Below are the code and all the weights of a small trained network. Each question names an input and a class and asks about switching units off, where a switched-off unit gives its printed mean instead of its output.

import numpy as np


def w(rows, s, z=0):
    codes = np.array(rows[::2]) - 128.0
    scale = np.full(codes.shape[1], s)
    scale[-1] = z or s
    return codes * scale


def norm(h):
    return h / np.sqrt((h * h).mean(-1, keepdims=True) + 1e-5)


def f(y):
    return np.maximum(y, 0)


def log_softmax(a):
    a = a - a.max(-1, keepdims=True)
    return a - np.log(np.exp(a).sum(-1, keepdims=True))


def net(x, mask):
    res = np.array(x, float).reshape(1, 2) / 4 @ E
    u = 0
    for l in range(4):
        y = f(norm(res) @ A[l][:, :-1].T + A[l][:, -1])
        res = res + np.where(mask[u : u + 3], y, B[l][:, -1]) @ B[l][:, :-1]
        u += 3
    return log_softmax(norm(res)[-1] @ U[:, :-1].T + U[:, -1])


A, B = {}, {}
E = w([
[199,104,190,208,4,171,132,155,175,250,111],'x0',
[76,103,113,46,106,91,97,82,86,31,76],'x1',
],0.003)
A[0] = w([
[95,199,58,103,255,113,164,149,126,111,157,54],'0.n1',
[160,145,134,187,135,147,143,150,150,184,145,1],'0.n2',
[151,124,150,143,110,137,133,137,123,135,151,17],'0.n3',
],0.0056,0.00088)
B[0] = w([
[2,13,190,36,174,134,26,108,136,100,141,254],'0.n1',
[89,216,40,165,112,112,193,112,78,105,139,217],'0.n2',
[82,116,160,129,98,101,184,151,131,100,175,160],'0.n3',
],0.005,0.0065)
A[1] = w([
[112,167,104,90,151,66,69,91,62,69,70,89],'1.n1',
[141,157,148,141,154,64,100,151,175,143,144,70],'1.n2',
[252,89,128,117,200,172,89,159,196,105,139,2],'1.n3',
],0.0026,0.0012)
B[1] = w([
[185,221,176,157,186,168,225,184,137,149,203,250],'1.n1',
[128,117,87,116,134,117,219,92,80,143,73,128],'1.n2',
[1,133,104,190,96,161,131,169,124,108,106,128],'1.n3',
],0.0037,0.0024)
A[2] = w([
[177,172,123,254,111,145,127,171,148,252,160,23],'2.n1',
[114,105,141,162,90,136,112,129,146,192,98,168],'2.n2',
[129,146,109,56,141,112,130,115,86,49,101,2],'2.n3',
],0.0051,0.00061)
B[2] = w([
[100,252,47,158,143,144,217,2,229,57,136,255],'2.n1',
[118,104,218,108,180,140,33,194,143,112,129,172],'2.n2',
[135,203,13,195,83,146,156,124,154,135,161,205],'2.n3',
],0.0051,0.0059)
A[3] = w([
[65,96,81,81,187,111,133,87,51,95,182,229],'3.n1',
[160,68,125,38,110,111,69,196,4,121,148,137],'3.n2',
[88,104,87,39,229,126,79,110,88,89,155,253],'3.n3',
],0.0049,0.00032)
B[3] = w([
[153,96,233,94,111,142,96,167,119,115,55,236],'3.n1',
[182,143,67,163,139,110,203,96,62,175,120,171],'3.n2',
[101,114,186,103,69,163,106,124,255,105,168,253],'3.n3',
],0.0063,0.007)
U = w([
[133,242,68,182,110,153,186,89,140,119,142,181],'0',
[132,80,71,136,216,101,104,148,64,166,149,4],'1',
[209,55,151,154,130,119,128,134,1,219,95,105],'2',
[82,43,208,61,132,160,80,132,165,102,142,187],'3',
],0.0089,0.0035)

Each question gives the input, the list of numbers given to net, and the class t.
The units are the neurons (one row each of A and B). Each row of codes is followed by its name. A weight is (code - 128) times the scale printed after its matrix; where a second scale follows, it is the last column's (A, B and U).
mask holds one flag per neuron, layer by layer. A switched-off neuron (its flag False) gives its mean, the last column of its row in B, instead of its output. The means were averaged over made-up inputs and are rounded, as every weight is.
A unit's drop is (log p(t) with every unit on - log p(t) with that unit switched off) / (log p(t) with every unit on - log p(t) with every unit switched off).
The circuit of an input: a set's keep is (log p(t) with only the set's units on - log p(t) with every unit switched off) / (log p(t) with every unit on - log p(t) with every unit switched off). Starting from all 12 units, units are removed one at a time, each time the one whose removal leaves the highest keep (on an exact tie, the one counted first), for as long as the keep stays at least 0.8.
units of the circuit, in order: the units of the circuit, biggest drop first
k most important neurons: the k neurons with the biggest drops, biggest first
drop when u is switched off: that unit's drop, to one decimal
input [0,5], class 0: 2 most important neurons -> (0.n1 2.n3)
input [3,3], class 2: 3 most important neurons -> (0.n2 1.n1 2.n1)
input [8,5], class 0: 2 most important neurons -> (0.n1 3.n1)
input [5,8], class 2: 2 most important neurons -> (2.n1 0.n2)
input [5,5], class 2: units of the circuit, in order -> (2.n1 1.n1 0.n1 3.n3)
input [5,7], class 2: 4 most important neurons -> (2.n1 0.n1 0.n2 3.n3)
input [0,8], class 0: 2 most important neurons -> (0.n1 2.n3)
input [6,8], class 2: 3 most important neurons -> (2.n1 0.n1 3.n3)
input [3,4], class 2: 2 most important neurons -> (0.n2 2.n1)
input [5,6], class 2: 3 most important neurons -> (2.n1 0.n1 3.n3)
input [0,7], class 0: drop when 0.n1 is switched off -> 2.4
input [1,5], class 0: drop when 0.n1 is switched off -> 2.7
input [2,7], class 0: drop when 0.n1 is switched off -> 2.4
